Below is a small trained network, with its code and all its weights. Each question gives an input and a class and asks what happens when units are switched off, that is, made to give their printed mean instead of their output.

import numpy as np


def w(rows, s, z=0):
    codes = np.array(rows[::2]) - 128.0
    scale = np.full(codes.shape[1], s)
    scale[-1] = z or s
    return codes * scale


def f(y):
    return np.maximum(y, 0)


def log_softmax(a):
    a = a - a.max(-1, keepdims=True)
    return a - np.log(np.exp(a).sum(-1, keepdims=True))


def net(x, mask):
    res = np.array(x, float).reshape(1, 3) / 4 @ E
    y = f(res @ A[0][:, :-1].T + A[0][:, -1])
    res = res + np.where(mask, y, B[0][:, -1]) @ B[0][:, :-1]
    return log_softmax(res[-1] @ U[:, :-1].T + U[:, -1])


A, B = {}, {}
E = w([
[167,166,124,254],'x0',
[37,147,46,147],'x1',
[115,2,138,156],'x2',
],0.0069)
A[0] = w([
[36,123,68,144,13],'n0',
[123,161,136,246,37],'n1',
[129,49,125,142,36],'n2',
[99,107,142,6,20],'n3',
[251,120,192,89,50],'n4',
[21,152,118,159,18],'n5',
[90,74,140,156,84],'n6',
[140,54,119,165,53],'n7',
[153,136,111,193,86],'n8',
[165,136,140,123,254],'n9',
[116,113,136,46,105],'n10',
[100,112,118,64,74],'n11',
[99,119,123,95,94],'n12',
[118,253,139,93,62],'n13',
[184,112,174,114,38],'n14',
[200,125,165,116,60],'n15',
[118,52,135,142,59],'n16',
[164,188,106,112,119],'n17',
[174,140,118,196,44],'n18',
[142,122,70,125,93],'n19',
[163,203,100,92,37],'n20',
[105,100,107,132,78],'n21',
[87,69,159,150,42],'n22',
[169,146,122,199,57],'n23',
[130,144,145,212,79],'n24',
[102,118,136,58,72],'n25',
[149,30,92,155,63],'n26',
[62,134,45,146,22],'n27',
[108,105,107,66,64],'n28',
[142,224,144,85,18],'n29',
[62,150,106,142,191],'n30',
[111,70,134,149,170],'n31',
[219,116,181,97,22],'n32',
[120,51,127,141,57],'n33',
],0.016,0.0077)
B[0] = w([
[95,205,101,231,181],'n0',
[138,152,19,68,203],'n1',
[80,188,152,106,172],'n2',
[175,144,20,56,218],'n3',
[110,158,117,252,224],'n4',
[77,170,103,221,170],'n5',
[93,149,151,97,172],'n6',
[66,177,125,86,175],'n7',
[114,100,67,91,177],'n8',
[207,3,188,134,254],'n9',
[163,90,76,91,209],'n10',
[195,150,82,94,182],'n11',
[133,133,97,130,160],'n12',
[49,167,192,56,226],'n13',
[88,180,96,193,164],'n14',
[123,169,119,192,173],'n15',
[93,162,166,98,180],'n16',
[109,119,168,83,191],'n17',
[127,136,49,93,171],'n18',
[144,151,129,148,139],'n19',
[48,188,155,81,173],'n20',
[88,140,131,125,144],'n21',
[76,175,135,100,163],'n22',
[160,145,62,87,178],'n23',
[189,146,76,76,186],'n24',
[136,106,69,94,184],'n25',
[87,168,163,78,196],'n26',
[119,186,116,233,183],'n27',
[120,136,59,114,175],'n28',
[47,212,170,84,182],'n29',
[168,64,173,212,229],'n30',
[126,102,195,93,214],'n31',
[91,202,98,224,186],'n32',
[92,157,164,97,179],'n33',
],0.042,0.0077)
U = w([
[162,141,2,67,59],'0',
[74,178,169,63,71],'1',
[125,175,81,222,156],'2',
[182,34,158,112,253],'3',
],0.009,0.006)

Each question gives the input, the list of numbers given to net, and the class t.
The units are the neurons (one row each of A and B). Each row of codes is followed by its name. A weight is (code - 128) times the scale printed after its matrix; where a second scale follows, it is the last column's (A, B and U).
mask holds one flag per neuron, in row order. A switched-off neuron (its flag False) gives its mean, the last column of its row in B, instead of its output. The means were averaged over made-up inputs and are rounded, as every weight is.
A unit's drop is (log p(t) with every unit on - log p(t) with that unit switched off) / (log p(t) with every unit on - log p(t) with every unit switched off).
most important unit: the unit with the biggest drop
top k neurons: the k neurons with the biggest drops, biggest first
drop when u is switched off: that unit's drop, to one decimal
input [7,-1,8], class 1: most important unit : n26
input [6,-6,-7], class 1: top 4 neurons : [n13, n29, n20, n3]
input [6,7,4], class 2: top 4 neurons : [n27, n0, n5, n30]
input [-5,6,6], class 1: top 2 neurons : [n4, n31]
input [7,-8,-3], class 2: top 4 neurons : [n4, n32, n15, n3]
input [2,-6,5], class 2: top 2 neurons : [n4, n13]
input [3,-3,0], class 3: top 2 neurons : [n3, n9]
input [-1,5,-5], class 1: top 2 neurons : [n13, n4]
input [-6,-7,-4], class 2: top 2 neurons : [n4, n32]
input [-2,-1,2], class 3: drop when n33 is switched off : 0.0
input [-6,1,7], class 1: drop when n2 is switched off : 1.1
input [0,1,3], class 3: drop when n13 is switched off : 0.1
